Here is a tiny trained network, its code and every weight. The questions are about switching its units off for an input and a class, where a switched-off unit gives its printed mean instead of its output.

import numpy as np


def w(rows, s, z=0):
    codes = np.array(rows[::2]) - 128.0
    scale = np.full(codes.shape[1], s)
    scale[-1] = z or s
    return codes * scale


def f(y):
    return y / 2 * (1 + np.tanh(0.7978845608 * (y + 0.044715 * y**3)))


def log_softmax(a):
    a = a - a.max(-1, keepdims=True)
    return a - np.log(np.exp(a).sum(-1, keepdims=True))


def net(x, mask):
    res = np.array(x, float).reshape(1, 5) / 4 @ E
    y = f(res @ A[0][:, :-1].T + A[0][:, -1])
    res = res + np.where(mask, y, B[0][:, -1]) @ B[0][:, :-1]
    return log_softmax(res[-1] @ U[:, :-1].T + U[:, -1])


A, B = {}, {}
E = w([
[122,204,176,203],'x0',
[10,113,157,152],'x1',
[50,40,111,225],'x2',
[153,179,134,151],'x3',
[139,158,45,102],'x4',
],0.012)
A[0] = w([
[100,47,145,154,218],'N1',
[3,124,96,142,125],'N2',
[166,135,105,82,109],'N3',
[112,82,232,106,253],'N4',
[108,85,78,133,206],'N5',
[171,79,88,173,134],'N6',
],0.015,0.005)
B[0] = w([
[120,181,119,152,234],'N1',
[131,161,70,122,250],'N2',
[154,85,90,133,201],'N3',
[102,179,177,133,234],'N4',
[76,107,84,239,189],'N5',
[108,106,250,122,164],'N6',
],0.015,0.013)
U = w([
[56,146,156,53,50],'0',
[134,216,183,184,231],'1',
[143,116,138,175,2],'2',
[172,83,118,35,131],'3',
[111,10,161,204,127],'4',
[168,164,61,191,190],'5',
],0.012,0.0091)

Each question gives the input, the list of numbers given to net, and the class t.
The units are the neurons (one row each of A and B). Each row of codes is followed by its name. A weight is (code - 128) times the scale printed after its matrix; where a second scale follows, it is the last column's (A, B and U).
mask holds one flag per neuron, in row order. A switched-off neuron (its flag False) gives its mean, the last column of its row in B, instead of its output. The means were averaged over made-up inputs and are rounded, as every weight is.
A unit's drop is (log p(t) with every unit on - log p(t) with that unit switched off) / (log p(t) with every unit on - log p(t) with every unit switched off).
The circuit of an input: a set's keep is (log p(t) with only the set's units on - log p(t) with every unit switched off) / (log p(t) with every unit on - log p(t) with every unit switched off). Starting from all 6 units, units are removed one at a time, each time the one whose removal leaves the highest keep (on an exact tie, the one counted first), for as long as the keep stays at least 0.8.
circuit, biggest first: the units of the circuit, biggest drop first
unit that matters most: the unit with the biggest drop
top k neurons: the k neurons with the biggest drops, biggest first
drop when u is switched off: that unit's drop, to one decimal
input [-5,-3,-1,-2,-2], class 4: circuit, biggest first : N2, N1
input [-5,5,6,-4,-1], class 5: top 2 neurons : N2, N5
input [-4,-6,-3,-7,7], class 3: unit that matters most : N1
input [-4,0,4,4,6], class 4: circuit, biggest first : N6, N5
input [2,-1,-8,0,0], class 3: circuit, biggest first : N5, N1, N4
input [2,-4,-3,3,0], class 5: top 2 neurons : N4, N6
input [-1,-7,-6,2,7], class 3: circuit, biggest first : N5, N1
input [2,7,8,1,-3], class 1: top 2 neurons : N4, N1
input [-6,3,-7,-4,-1], class 3: circuit, biggest first : N3, N1
input [-2,-1,-4,1,4], class 3: top 3 neurons : N5, N1, N2
input [1,4,-1,4,5], class 5: top 3 neurons : N4, N6, N1
input [-4,2,-4,1,2], class 3: top 2 neurons : N1, N5
input [2,8,5,-7,-1], class 5: top 2 neurons : N2, N5
input [-2,-7,2,2,-5], class 4: top 2 neurons : N2, N1
input [-7,-4,-2,-6,-8], class 1: unit that matters most : N4
input [5,-4,-8,1,2], class 5: top 2 neurons : N3, N6
input [-4,-5,7,-6,-8], class 1: top 2 neurons : N1, N4
input [8,8,8,2,0], class 5: top 2 neurons : N2, N6
input [-1,-7,1,-1,1], class 4: top 2 neurons : N6, N2
input [5,-8,-2,6,-2], class 5: circuit, biggest first : N4
input [-1,-6,4,8,8], class 4: drop when N6 is switched off : 0.4
input [8,8,3,-7,7], class 5: drop when N4 is switched off : 0.0
input [-8,8,1,-8,-4], class 1: drop when N4 is switched off : 1.0
